How the objects are linked:
pu: w43->w134, w773->w435, w806->w72, w966->w798, w440->w998, w236->w880, w747->w844, w880->w236, w515->w347, w344->w479, w672->w748, w202->w977, w564->w456, w814->w107, w435->w773, w526->w339, w158->w244, w41->w558, w425->w930, w671->w454, w999->w39, w629->w35, w244->w158, w185->w788, w823->w313, w742->w14, w72->w806, w962->w933, w998->w440, w25->w717, w302->w540, w134->w43, w347->w515, w933->w962, w743->w91, w708->w532, w157->w410, w793->w969, w647->w945, w338->w409, w14->w742, w313->w823, w233->w105, w410->w157, w257->w658, w558->w41, w893->w512, w658->w257, w454->w671, w351->w146, w146->w351, w44->w463, w107->w814, w308->w3, w463->w44, w836->w817, w569->w783, w930->w425, w945->w647, w39->w999, w339->w526, w788->w185, w977->w202, w828->w595, w456->w564, w798->w966, w91->w743, w512->w893, w307->w204, w783->w569, w717->w25, w204->w307, w969->w793, w105->w233, w409->w338, w3->w308, w748->w672, w532->w708, w35->w629, w540->w302, w844->w747, w479->w344, w595->w828, w817->w836
va: w43->w512, w773->w806, w115->w307, w806->w773, w966->w331, w440->w708, w236->w814, w747->w347, w880->w107, w515->w844, w344->w663, w672->w14, w814->w236, w435->w72, w526->w308, w158->w338, w41->w836, w425->w969, w886->w456, w999->w209, w629->w647, w244->w409, w185->w222, w823->w44, w742->w748, w331->w966, w741->w233, w72->w435, w998->w532, w25->w569, w302->w595, w134->w893, w347->w747, w933->w400, w222->w185, w743->w410, w708->w440, w157->w91, w793->w930, w647->w629, w338->w158, w14->w672, w313->w463, w233->w741, w410->w743, w257->w351, w558->w817, w893->w134, w658->w146, w454->w625, w351->w257, w209->w999, w146->w658, w44->w823, w107->w880, w308->w526, w463->w313, w836->w41, w569->w25, w930->w793, w945->w35, w400->w933, w663->w344, w339->w3, w977->w79, w828->w540, w456->w886, w91->w157, w512->w43, w307->w115, w783->w717, w717->w783, w969->w425, w409->w244, w3->w339, w79->w977, w748->w742, w532->w998, w35->w945, w625->w454, w540->w828, w844->w515, w595->w302, w817->w558
zu: w43->w204, w773->w962, w115->w893, w966->w558, w440->w969, w236->w347, w747->w814, w880->w515, w515->w880, w344->w672, w672->w344, w202->w25, w564->w35, w814->w747, w435->w933, w526->w828, w158->w463, w41->w798, w425->w708, w886->w647, w999->w216, w629->w456, w721->w233, w244->w44, w185->w13, w823->w409, w331->w817, w72->w400, w962->w773, w998->w793, w25->w202, w302->w3, w134->w307, w347->w236, w933->w435, w743->w257, w708->w425, w157->w146, w793->w998, w647->w886, w338->w313, w14->w663, w313->w338, w233->w721, w410->w351, w257->w743, w558->w966, w893->w115, w658->w91, w454->w89, w351->w410, w146->w157, w44->w244, w107->w844, w308->w540, w463->w158, w930->w532, w400->w72, w663->w14, w339->w595, w977->w717, w828->w526, w456->w629, w798->w41, w91->w658, w13->w185, w307->w134, w783->w79, w717->w977, w204->w43, w969->w440, w409->w823, w3->w302, w79->w783, w748->w479, w532->w930, w35->w564, w540->w308, w844->w107, w479->w748, w595->w339, w216->w999, w89->w454, w817->w331
ni: w43->w105, w773->w708, w806->w440, w966->w351, w440->w806, w236->w540, w747->w526, w880->w302, w515->w3, w344->w216, w672->w999, w202->w313, w814->w828, w435->w532, w526->w747, w158->w569, w41->w157, w425->w962, w671->w35, w999->w672, w629->w454, w721->w307, w244->w783, w185->w734, w823->w977, w734->w185, w331->w257, w741->w893, w72->w998, w962->w425, w998->w72, w25->w338, w302->w880, w134->w233, w347->w308, w933->w930, w743->w817, w708->w773, w157->w41, w793->w400, w647->w625, w338->w25, w14->w209, w313->w202, w233->w134, w410->w558, w257->w331, w558->w410, w893->w741, w454->w629, w351->w966, w209->w14, w146->w798, w44->w79, w107->w595, w308->w347, w836->w91, w569->w158, w930->w933, w400->w793, w39->w748, w339->w844, w977->w823, w828->w814, w456->w89, w798->w146, w91->w836, w307->w721, w783->w244, w717->w409, w105->w43, w409->w717, w3->w515, w79->w44, w748->w39, w532->w435, w35->w671, w625->w647, w540->w236, w844->w339, w595->w107, w216->w344, w89->w456, w817->w743
zo: w43->w788, w773->w671, w966->w216, w440->w945, w236->w44, w747->w409, w880->w463, w515->w158, w344->w351, w672->w410, w202->w595, w564->w425, w814->w823, w435->w454, w526->w717, w158->w515, w41->w39, w425->w564, w886->w793, w671->w773, w999->w558, w629->w532, w244->w347, w185->w134, w823->w814, w734->w233, w742->w91, w72->w625, w998->w647, w25->w339, w134->w185, w347->w244, w933->w89, w222->w893, w743->w14, w708->w35, w157->w748, w793->w886, w647->w998, w338->w844, w14->w743, w313->w107, w233->w734, w410->w672, w257->w663, w558->w999, w893->w222, w454->w435, w351->w344, w209->w817, w146->w479, w44->w236, w107->w313, w308->w783, w463->w880, w569->w3, w930->w456, w945->w440, w663->w257, w39->w41, w339->w25, w788->w43, w977->w828, w828->w977, w456->w930, w91->w742, w13->w307, w307->w13, w783->w308, w717->w526, w409->w747, w3->w569, w79->w540, w748->w157, w532->w629, w35->w708, w625->w72, w540->w79, w844->w338, w479->w146, w595->w202, w216->w966, w89->w933, w817->w209
se: w43->w157, w773->w339, w115->w257, w806->w3, w966->w721, w440->w515, w236->w793, w747->w532, w880->w969, w515->w440, w344->w13, w672->w185, w564->w313, w814->w930, w435->w526, w526->w435, w158->w945, w41->w105, w425->w107, w886->w44, w671->w25, w999->w734, w629->w409, w721->w966, w244->w647, w185->w672, w823->w456, w734->w999, w741->w817, w72->w308, w962->w595, w998->w347, w25->w671, w134->w410, w347->w998, w933->w828, w222->w14, w743->w893, w708->w844, w157->w43, w793->w236, w647->w244, w338->w35, w14->w222, w313->w564, w233->w558, w410->w134, w257->w115, w558->w233, w893->w743, w454->w717, w351->w307, w146->w204, w44->w886, w107->w425, w308->w72, w930->w814, w945->w158, w400->w540, w339->w773, w788->w748, w977->w89, w828->w933, w456->w823, w91->w512, w512->w91, w13->w344, w307->w351, w783->w625, w717->w454, w204->w146, w969->w880, w105->w41, w409->w629, w3->w806, w748->w788, w532->w747, w35->w338, w625->w783, w540->w400, w844->w708, w595->w962, w89->w977, w817->w741
ze: w43->w708, w773->w105, w115->w793, w966->w828, w440->w512, w236->w257, w747->w410, w880->w658, w515->w91, w344->w823, w672->w409, w814->w351, w435->w233, w526->w558, w158->w742, w41->w339, w425->w204, w999->w717, w629->w185, w721->w933, w244->w14, w185->w629, w823->w344, w734->w454, w742->w158, w331->w540, w741->w72, w72->w741, w998->w893, w25->w39, w134->w532, w347->w743, w933->w721, w222->w647, w743->w347, w708->w43, w157->w844, w793->w115, w647->w222, w338->w748, w14->w244, w313->w479, w233->w435, w410->w747, w257->w236, w558->w526, w893->w998, w658->w880, w454->w734, w351->w814, w209->w783, w146->w107, w44->w663, w107->w146, w308->w817, w836->w3, w930->w307, w663->w44, w39->w25, w339->w41, w788->w35, w977->w216, w828->w966, w456->w13, w798->w595, w91->w515, w512->w440, w13->w456, w307->w930, w783->w209, w717->w999, w204->w425, w105->w773, w409->w672, w3->w836, w748->w338, w532->w134, w35->w788, w540->w331, w844->w157, w479->w313, w595->w798, w216->w977, w817->w308

The rows follow the links: the fewer symbols apart two objects are, the more alike their rows tend to be.

Each row is also shifted at random along 5 hidden directions that mean nothing.

Name the object of each row.
-35 19 -23 -11 -8 1 -6 9 4 2 11 17 -15 4 -13 25 -8 -18 0 -3 -6 -3 7 11 -20 -8 1 -19 0 13 9 15 -8 3 4 1 -1 1 -27 12 17 -3 -20 -32 -24 -8 -1 -6 14 2 7 -7 -14 -20 -> w440
-63 5 -18 -8 11 1 -4 -1 0 2 -1 2 -6 7 -18 10 -3 -17 2 -2 0 -4 7 -9 -12 -3 -6 -4 -2 6 1 8 -3 1 -2 2 2 3 -23 3 10 -2 1 -10 -6 10 -6 0 3 -11 -2 2 -11 -12 -> w91
-7 -5 -11 0 3 0 0 -8 -11 11 6 1 4 -5 0 10 9 1 -3 -6 8 -3 3 1 -7 -8 7 4 -9 -8 0 -5 -7 -8 -1 -8 -6 -6 6 4 -4 7 1 -1 -13 3 8 -4 -2 9 8 3 10 0 -> w202
-15 -13 -32 6 8 0 -4 4 -3 -6 1 5 -6 5 -6 25 -5 -17 0 3 0 -6 10 -5 -11 -2 -9 -4 -5 13 -8 -8 -2 -5 -8 -3 -1 8 -24 9 -16 -20 5 1 -2 -15 -7 8 -1 -13 6 7 -20 -7 -> w331
-16 4 -17 -6 18 -4 -8 -9 -7 3 -4 -2 1 1 -4 -2 10 -8 7 -4 12 -2 -2 -2 7 1 -5 5 0 7 -12 -2 -3 -7 4 -5 -9 3 1 0 -10 -8 2 3 -9 5 4 -2 -2 4 -14 5 -7 -3 -> w479
-30 10 9 0 24 1 -14 0 7 -1 -7 11 6 -14 16 -6 13 10 8 -1 -5 -3 -5 16 4 15 8 -9 8 19 -13 17 -4 10 15 -11 -18 8 -7 7 -7 -14 -21 -2 -7 -19 18 -17 -7 11 -27 5 -24 -12 -> w146
-18 -11 -9 5 11 -3 -6 -10 -6 10 -5 -2 6 4 -6 -6 13 5 7 -1 8 -7 4 -6 -3 7 -1 0 -1 -5 -4 2 -2 -7 -11 5 16 4 -5 -2 4 3 6 0 0 7 -4 3 -4 -16 -11 1 -8 9 -> w658
34 -10 16 0 -16 -6 6 -14 -1 6 -2 -13 3 -5 4 -21 6 -2 -2 -7 -1 9 -5 -5 15 3 -4 17 14 -12 1 -6 6 -10 -1 9 1 3 29 -3 -5 10 12 12 14 9 -4 -3 -5 9 -2 2 20 11 -> w456
-50 9 17 -10 13 -20 -20 -12 -9 15 -3 -7 -2 -9 12 -33 9 10 9 -6 -9 4 -5 1 9 9 -6 8 7 17 -14 19 4 8 -4 -7 -10 23 7 -9 3 -13 -17 3 -4 -13 -4 -8 -6 8 -35 11 -22 -5 -> w204
-44 -4 -12 7 -4 8 8 -2 -4 -6 -6 2 -11 9 -15 21 -8 -13 -3 4 5 5 3 -5 -13 0 -2 -5 4 5 0 5 -7 -4 -4 12 5 -12 -12 6 6 11 5 -14 5 5 -11 -1 12 -8 12 1 2 -6 -> w14
-11 -8 -6 0 -6 1 -6 -2 2 4 1 1 -12 -1 -8 11 -5 -17 1 0 -6 -4 -6 -1 -13 3 -9 4 10 13 4 1 -5 -3 -9 5 10 7 -13 5 2 2 -2 -1 6 3 -13 0 8 -3 1 8 -11 -4 -> w115
19 -1 -21 4 6 5 2 0 9 -8 -2 16 0 -5 3 29 -4 -13 -1 -3 1 -4 -2 11 0 5 2 -1 2 20 -7 -2 -3 -6 16 3 -23 -8 -6 12 -16 -10 -8 -1 -7 -11 4 -2 0 11 14 -11 0 -12 -> w823
5 -8 12 6 3 11 4 -7 6 -5 -11 -8 -6 -8 1 1 7 -7 -6 3 11 6 -9 -2 1 6 7 13 14 1 4 -5 -7 -9 3 0 -2 -10 14 8 -8 15 12 9 19 19 2 -8 2 12 1 9 16 1 -> w344
20 -4 -5 0 -3 -8 13 2 -6 -9 -5 -18 15 10 7 -16 -2 20 1 4 11 3 16 -22 19 -1 2 1 -12 -17 -10 -8 11 14 -9 4 -3 1 6 -3 -13 -16 14 15 2 -12 5 15 -16 -10 -13 -12 -1 8 -> w526
-5 -3 30 -8 -1 -5 -6 -4 5 20 8 -5 9 -15 8 -25 9 -5 -6 -8 -19 -6 -11 7 -2 1 4 10 4 -3 13 5 3 3 -1 -13 -2 13 24 -9 7 13 -3 9 4 13 4 -7 -4 14 -5 7 12 6 -> w962
-10 -9 -8 7 3 -3 -6 -3 1 10 9 -1 4 -9 2 9 7 8 -1 -3 1 -13 -1 2 -16 -1 11 -3 -3 -14 9 1 -4 -5 -7 -1 15 -1 -3 3 -1 3 -2 -4 -9 7 4 0 -4 0 6 -5 6 5 -> w302
3 5 -2 -15 -7 1 3 -3 -2 -3 -6 -8 -13 -2 -13 3 -14 -18 0 2 -1 10 -1 -20 -3 -4 -9 10 0 12 1 2 1 -3 -10 2 -1 -2 -4 -4 7 3 5 -3 6 15 -12 11 8 -1 4 9 1 -11 -> w134
20 -2 1 -2 -22 -4 10 5 -2 -2 9 -8 1 8 -10 6 -12 0 -6 3 -5 0 4 -8 -7 -10 -4 -1 1 -13 14 -11 7 1 -14 6 16 2 -3 1 10 4 8 0 2 4 -10 8 4 -8 12 -3 8 8 -> w72
-26 8 -8 -14 3 5 7 10 17 -7 -6 11 -1 -6 -3 13 -20 -30 -8 2 -2 1 -3 -5 -5 1 1 1 6 24 4 5 -3 4 15 2 -24 -5 -10 1 1 -7 -7 -4 -5 4 0 11 -2 11 21 -13 3 -19 -> w747
19 6 -1 -6 -5 -14 0 -12 -21 13 2 -10 4 9 -2 -14 6 25 6 -6 7 5 10 -18 3 -5 7 -2 -12 -16 -6 14 7 9 -14 12 10 1 3 -9 16 3 -3 -13 -12 -3 -5 4 -6 -7 -16 -3 -3 2 -> w708
-17 13 -7 -12 -7 -9 2 -2 -8 -11 -8 -3 -7 14 -5 -11 -9 -6 4 -3 2 16 2 -11 21 -5 -16 8 3 15 -15 -1 7 3 -4 2 -14 11 2 -6 -5 -16 4 5 7 -6 -9 3 3 0 -15 11 -7 -9 -> w185
-23 8 -9 -7 3 0 3 4 -8 -4 3 3 9 5 0 3 3 0 -2 -1 5 2 11 4 3 -6 0 -8 -12 -5 -6 -1 0 6 9 -7 -13 -1 3 1 -1 -7 -2 -3 -13 -7 7 -3 -3 3 3 -2 1 -5 -> w25
10 10 -14 -8 -13 -3 4 17 8 -16 5 17 -13 13 -8 15 -16 -23 -6 -4 -11 -2 -3 14 7 -7 -12 -11 12 16 1 -5 3 0 11 0 -11 5 -11 4 0 -18 -5 -4 0 -12 -7 -2 9 2 16 -5 -4 -8 -> w647
5 -1 5 10 -1 -9 2 13 2 -6 2 2 9 4 13 -11 -4 32 4 10 -5 -1 4 -2 11 6 2 -10 -5 -8 -8 -4 7 13 -1 -1 4 3 -2 -4 -7 -17 -5 9 7 -23 5 13 -8 -11 -6 -12 -8 13 -> w308

From each start, follow one symbol. Which object do you reach?
Answer with the object's name.
---
1 5 -16 5 -5 9 2 15 1 -10 0 18 -19 6 -10 25 -13 -11 2 2 -9 -1 6 10 -17 0 -2 -18 2 16 -4 11 -13 10 4 1 1 -2 -28 12 6 -6 -11 -18 -3 -14 -7 -2 13 -10 6 -3 -23 -15
ni w741
---
-11 -8 -7 6 1 3 -6 13 17 -5 4 14 -4 -9 11 22 -4 -8 -6 4 -8 -11 -2 14 -12 5 6 -6 8 11 3 0 -4 3 8 -5 -6 0 -11 13 -17 -10 -10 1 -4 -16 3 -4 -5 5 12 -9 -7 -4
va w828
---
-33 13 5 -12 -11 -4 1 -6 -7 9 6 3 -7 -2 -11 0 -2 -12 -4 -8 -4 7 0 5 -6 -7 3 0 4 3 7 12 -3 -2 2 5 -3 -3 5 2 17 16 -7 -15 -10 13 -6 -8 6 13 4 3 7 -9
zo w708
---
3 -2 -25 -8 13 -7 -7 -10 -1 6 0 3 8 2 1 5 6 0 1 -4 4 -8 6 -1 -1 3 0 -3 -3 4 -7 2 -3 -1 3 1 -8 2 -8 4 -8 -12 -5 -3 -19 -1 7 -1 -6 1 -5 -6 -8 -9
ze w146
---
-20 14 2 -18 -2 -19 -3 4 -5 4 5 2 2 9 0 -16 0 -13 3 -8 -11 5 1 8 11 -9 -16 3 -8 5 -9 -6 8 5 7 -12 -21 18 7 -12 0 -16 -4 8 -8 -8 -1 -1 0 4 -4 6 -7 -3
ni w35
---
5 2 -10 -3 5 -5 -3 6 7 -14 -3 8 10 -1 17 -2 -1 -3 0 1 -4 0 4 14 20 6 -7 2 1 15 -21 -9 9 8 11 -11 -30 13 4 2 -28 -30 0 18 1 -30 7 -4 -12 4 -8 -3 -8 0
zu w717
---
35 -6 9 4 15 17 -1 9 24 -8 -8 15 -5 -13 8 10 2 -6 -2 6 1 -4 -10 10 -3 16 7 0 11 17 3 3 -10 -2 14 -10 -10 -7 -3 6 -11 2 -5 4 11 4 11 -5 -2 9 5 2 -1 -6
zo w344
---
-19 2 -3 4 0 4 11 -11 -13 -8 -12 -6 -4 1 1 -1 -3 8 7 6 13 10 4 -16 12 1 0 7 -2 6 -11 3 -2 -3 -7 8 -6 -11 4 -6 -2 2 7 4 4 0 -7 9 2 -2 -3 6 1 -2
zu w344
---
-31 -5 14 9 7 -1 -11 -5 3 9 1 4 5 -12 13 -14 17 24 3 -4 -3 -8 -5 8 -3 13 15 -7 11 -8 4 17 -5 5 3 3 15 3 2 5 1 5 -15 -9 -6 -5 6 -12 -9 7 -16 -12 -2 9
ze w658
---
61 -1 -14 6 -4 5 1 -3 -6 -2 -3 -5 -14 -1 -5 26 -3 -6 -3 4 9 3 2 -6 -15 -7 6 -2 4 5 2 5 -7 -5 -15 4 3 -7 -14 15 -2 9 -2 -13 -4 -1 -3 -8 5 1 -2 9 -7 -9
zu w134
---
3 -1 -32 -10 -8 -14 -2 -16 -13 8 7 -12 -10 1 -10 19 -10 -17 -2 -5 4 5 6 -19 -11 -7 -6 4 -1 10 -4 6 2 -3 -19 11 -5 1 -11 8 -6 -8 -2 -12 -15 -5 -16 10 0 1 3 0 -4 -13
ni w933
---
11 -8 60 9 -1 21 12 -8 16 -1 -20 -15 12 -16 11 -36 5 19 0 11 6 6 -14 -12 12 16 17 13 13 -18 18 1 -3 -2 3 5 12 -13 31 -12 12 31 16 22 35 37 6 1 -7 12 -10 3 30 15
zo w672
---
-14 1 15 2 2 5 -4 4 14 6 0 8 6 -6 -4 -10 5 3 2 -2 -2 -9 -9 4 -3 10 10 -3 7 -8 15 5 -2 1 10 2 11 -4 4 -4 16 12 -6 -3 1 16 8 1 -2 -2 6 -14 10 6
ze w91
---
38 -9 -19 11 -12 -14 -5 -3 -12 4 10 -10 -5 2 6 10 2 20 1 2 -3 -2 5 -4 -4 -6 2 -6 -9 -8 -9 -2 6 -1 -19 4 15 4 -10 9 -8 -12 -5 -3 -6 -21 -11 5 -3 -7 0 -4 -7 6
se w540
---
-19 -1 8 5 -4 7 8 6 13 -4 -4 14 -3 -1 0 6 -8 8 -3 3 -4 3 -9 4 6 8 4 -2 8 4 6 -1 -3 -3 12 7 2 -13 0 1 6 7 -5 -2 9 2 1 0 4 5 16 -12 13 1
ni w783
---
19 7 2 -19 -7 -21 -8 4 4 -2 1 0 6 18 -7 -33 5 -11 1 -11 -5 -3 -8 1 28 2 -23 6 2 -12 -3 -21 14 -8 12 -2 5 20 13 -22 7 -22 16 20 9 10 0 5 -6 -7 -11 -3 5 20
va w35
